Here is a tiny trained network, its code and every weight. The questions are about switching its units off for an input and a target symbol, where a switched-off unit gives its printed mean instead of its output.

import numpy as np


def w(rows, s, z=0):
    codes = np.array(rows[::2]) - 128.0
    scale = np.full(codes.shape[1], s)
    scale[-1] = z or s
    return codes * scale


def norm(h):
    return h / np.sqrt((h * h).mean(-1, keepdims=True) + 1e-5)


def f(y):
    return y / 2 * (1 + np.tanh(0.7978845608 * (y + 0.044715 * y**3)))


def softmax(a):
    e = np.exp(a - a.max(-1, keepdims=True))
    return e / e.sum(-1, keepdims=True)


def log_softmax(a):
    a = a - a.max(-1, keepdims=True)
    return a - np.log(np.exp(a).sum(-1, keepdims=True))


def net(x, mask):
    ids = ['ΛΞβγεζημπστφψω'.index(c) for c in x.split()]
    T = len(ids)
    res = E[ids] + P[:T]
    u = 0
    for l in range(2):
        q, k, v = (norm(res) @ M[l].T for M in (Q, K, V))
        z = softmax(np.where(np.tri(T) > 0, q @ k.T / 2**0.5, -1e9)) @ v
        res = res + np.where(mask[u], z, O[l][:, -1]) @ O[l][:, :-1]
        u += 1
        y = f(norm(res) @ A[l][:, :-1].T + A[l][:, -1])
        res = res + np.where(mask[u : u + 8], y, B[l][:, -1]) @ B[l][:, :-1]
        u += 8
    return log_softmax(norm(res)[-1] @ U[:, :-1].T + U[:, -1])


Q, K, V, O, A, B = {}, {}, {}, {}, {}, {}
E = w([
[156,166,125,90],'Λ',
[151,148,123,112],'Ξ',
[141,148,112,118],'β',
[148,150,143,121],'γ',
[103,196,109,181],'ε',
[142,147,81,86],'ζ',
[160,157,151,102],'η',
[167,134,154,110],'μ',
[253,228,83,92],'π',
[134,155,123,142],'σ',
[131,153,98,131],'τ',
[143,156,142,146],'φ',
[161,154,151,111],'ψ',
[150,168,141,103],'ω',
],0.004)
P = w([
[143,112,121,149],'0',
[179,220,213,77],'1',
[130,61,148,143],'2',
[203,71,14,33],'3',
[138,223,253,118],'4',
[111,56,152,139],'5',
[199,59,26,45],'6',
[148,217,247,125],'7',
[80,62,159,131],'8',
[198,36,15,97],'9',
[141,215,252,134],'10',
[89,57,185,125],'11',
],0.0046)
Q[0] = w([
[125,82,141,220],'L0H0',
[181,1,17,47],'L0H0',
],0.0081)
K[0] = w([
[116,166,90,96],'L0H0',
[11,97,161,81],'L0H0',
],0.012)
V[0] = w([
[92,123,33,158],'L0H0',
[108,129,75,2],'L0H0',
],0.0068)
O[0] = w([
[123,204,2,103,12],'L0H0',
[114,162,164,28,167],'L0H0',
],0.0073,0.0011)
A[0] = w([
[120,123,142,118,41],'L0N0',
[166,141,123,111,56],'L0N1',
[149,126,185,92,98],'L0N2',
[159,118,78,144,225],'L0N3',
[135,97,159,146,65],'L0N4',
[92,39,176,73,128],'L0N5',
[1,112,113,121,252],'L0N6',
[129,144,143,82,93],'L0N7',
],0.0082,0.0037)
B[0] = w([
[146,152,88,159,105],'L0N0',
[119,116,141,166,117],'L0N1',
[89,61,60,167,189],'L0N2',
[120,106,198,103,184],'L0N3',
[180,125,66,135,133],'L0N4',
[51,121,96,74,252],'L0N5',
[141,1,143,128,174],'L0N6',
[106,127,112,192,150],'L0N7',
],0.0063,0.004)
Q[1] = w([
[134,7,75,130],'L1H0',
[100,143,116,173],'L1H0',
],0.011)
K[1] = w([
[149,21,254,52],'L1H0',
[169,215,226,195],'L1H0',
],0.0072)
V[1] = w([
[182,109,181,2],'L1H0',
[87,33,26,118],'L1H0',
],0.0045)
O[1] = w([
[253,186,250,140,251],'L1H0',
[66,220,131,242,216],'L1H0',
],0.004,0.0026)
A[1] = w([
[60,197,69,126,107],'L1N0',
[146,142,155,116,104],'L1N1',
[90,132,131,68,192],'L1N2',
[249,161,78,184,252],'L1N3',
[131,133,145,81,54],'L1N4',
[180,2,63,161,162],'L1N5',
[181,108,170,117,166],'L1N6',
[49,93,64,212,113],'L1N7',
],0.0056,0.0025)
B[1] = w([
[117,78,171,139,110],'L1N0',
[161,107,108,125,146],'L1N1',
[116,125,108,190,245],'L1N2',
[51,98,27,153,249],'L1N3',
[169,137,134,145,127],'L1N4',
[120,255,224,211,221],'L1N5',
[135,69,130,152,247],'L1N6',
[185,83,162,35,154],'L1N7',
],0.0058,0.0019)
U = w([
[29,65,134,64,181],'Λ',
[100,84,9,151,158],'Ξ',
[169,140,70,24,227],'β',
[85,194,192,148,62],'γ',
[125,101,162,155,123],'ε',
[171,207,196,72,171],'ζ',
[188,80,158,96,3],'η',
[150,125,166,152,46],'μ',
[146,114,124,203,85],'π',
[129,105,181,151,125],'σ',
[142,124,150,154,52],'τ',
[60,213,88,162,212],'φ',
[109,96,92,208,195],'ψ',
[212,27,99,119,22],'ω',
],0.011,0.0026)

Each question gives the input, a string of symbols that net reads in full, and the target symbol t.
The units are the heads (2 rows each of Q, K, V and O) and the neurons (one row each of A and B). Each row of codes is followed by its name. A weight is (code - 128) times the scale printed after its matrix; where a second scale follows, it is the last column's (O, A, B and U).
mask holds one flag per unit, layer by layer, with each layer's heads first. A switched-off unit (its flag False) gives its mean, the last column of its rows in O or B, instead of its output. The means were averaged over made-up inputs and are rounded, as every weight is.
A unit's drop is (log p(t) with every unit on - log p(t) with that unit switched off) / (log p(t) with every unit on - log p(t) with every unit switched off).
The circuit of an input: a set's keep is (log p(t) with only the set's units on - log p(t) with every unit switched off) / (log p(t) with every unit on - log p(t) with every unit switched off). Starting from the 12 units with the biggest drops (on a tie, the unit counted first), units are removed one at a time, each time the one whose removal leaves the highest keep (on an exact tie, the one counted first), for as long as the keep stays at least 0.8.
units of the circuit, in order: the units of the circuit, biggest drop first
k most important neurons: the k neurons with the biggest drops, biggest first
k most important neurons of layer l: the k neurons of layer l with the biggest drops, biggest first
input τ τ π ζ τ, target φ: 3 most important neurons	[L0N6, L0N3, L0N5]
input β ζ ζ ζ Λ, target β: most important neuron	[L0N3]
input τ π φ μ Λ, target φ: units of the circuit, in order	[L0H0, L1H0]
input Λ σ τ η ω ψ σ τ π, target ψ: 2 most important neurons	[L0N6, L0N4]
input β τ ζ τ ψ, target β: 2 most important neurons of layer 0	[L0N3, L0N5]
input τ φ φ ζ Λ ζ ψ, target β: 2 most important neurons	[L1N5, L0N6]
input ζ φ Ξ η ω Λ ζ, target Λ: units of the circuit, in order	[L0H0, L0N5]
input σ γ γ ζ ζ ζ ε η ζ ζ η, target Ξ: units of the circuit, in order	[L0H0, L1H0]
input β Λ Λ φ ω, target β: 3 most important neurons of layer 0	[L0N3, L0N5, L0N6]
input ζ γ τ φ ζ ζ ζ τ ζ γ τ, target ζ: units of the circuit, in order	[L0H0, L1H0, L0N5, L0N3]
input β ω ζ β ζ, target β: 3 most important neurons	[L0N3, L1N5, L0N5]
input ζ ω φ τ ζ σ π Λ ζ ε, target β: 3 most important neurons	[L0N2, L1N5, L0N3]
input σ ζ π ζ β, target Ξ: 2 most important neurons of layer 1	[L1N5, L1N3]
input Ξ γ τ π β, target ω: 2 most important neurons	[L0N5, L0N3]
input ε β ζ β τ ζ τ Λ φ τ σ, target Λ: units of the circuit, in order	[L1H0, L0H0, L1N0]
input τ γ γ τ ζ ζ ζ Ξ, target φ: units of the circuit, in order	[L0H0]
input ε π ζ τ τ τ σ τ ζ Λ σ, target Λ: 2 most important neurons of layer 0	[L0N2, L0N3]
input φ β σ ω γ τ τ γ, target ψ: 3 most important neurons	[L0N5, L1N3, L0N6]
input ε γ ε η Λ, target Λ: units of the circuit, in order	[L1H0, L0H0, L1N5, L1N7]
input τ ζ γ Ξ ζ, target φ: 2 most important neurons of layer 0	[L0N2, L0N5]
input β Ξ ζ σ, target β: units of the circuit, in order	[L0H0]
input ε Λ ζ φ β, target Λ: units of the circuit, in order	[L1H0, L0H0, L1N0, L1N7]
input σ ζ τ ζ τ β τ τ τ τ φ, target Ξ: 2 most important neurons	[L0N2, L0N5]
input σ φ ζ γ τ, target Ξ: 4 most important neurons	[L0N2, L0N5, L1N3, L0N6]
input ζ ζ β, target Λ: 2 most important neurons	[L0N5, L1N7]
input τ β Λ η, target Λ: 3 most important neurons	[L0N5, L0N2, L0N6]
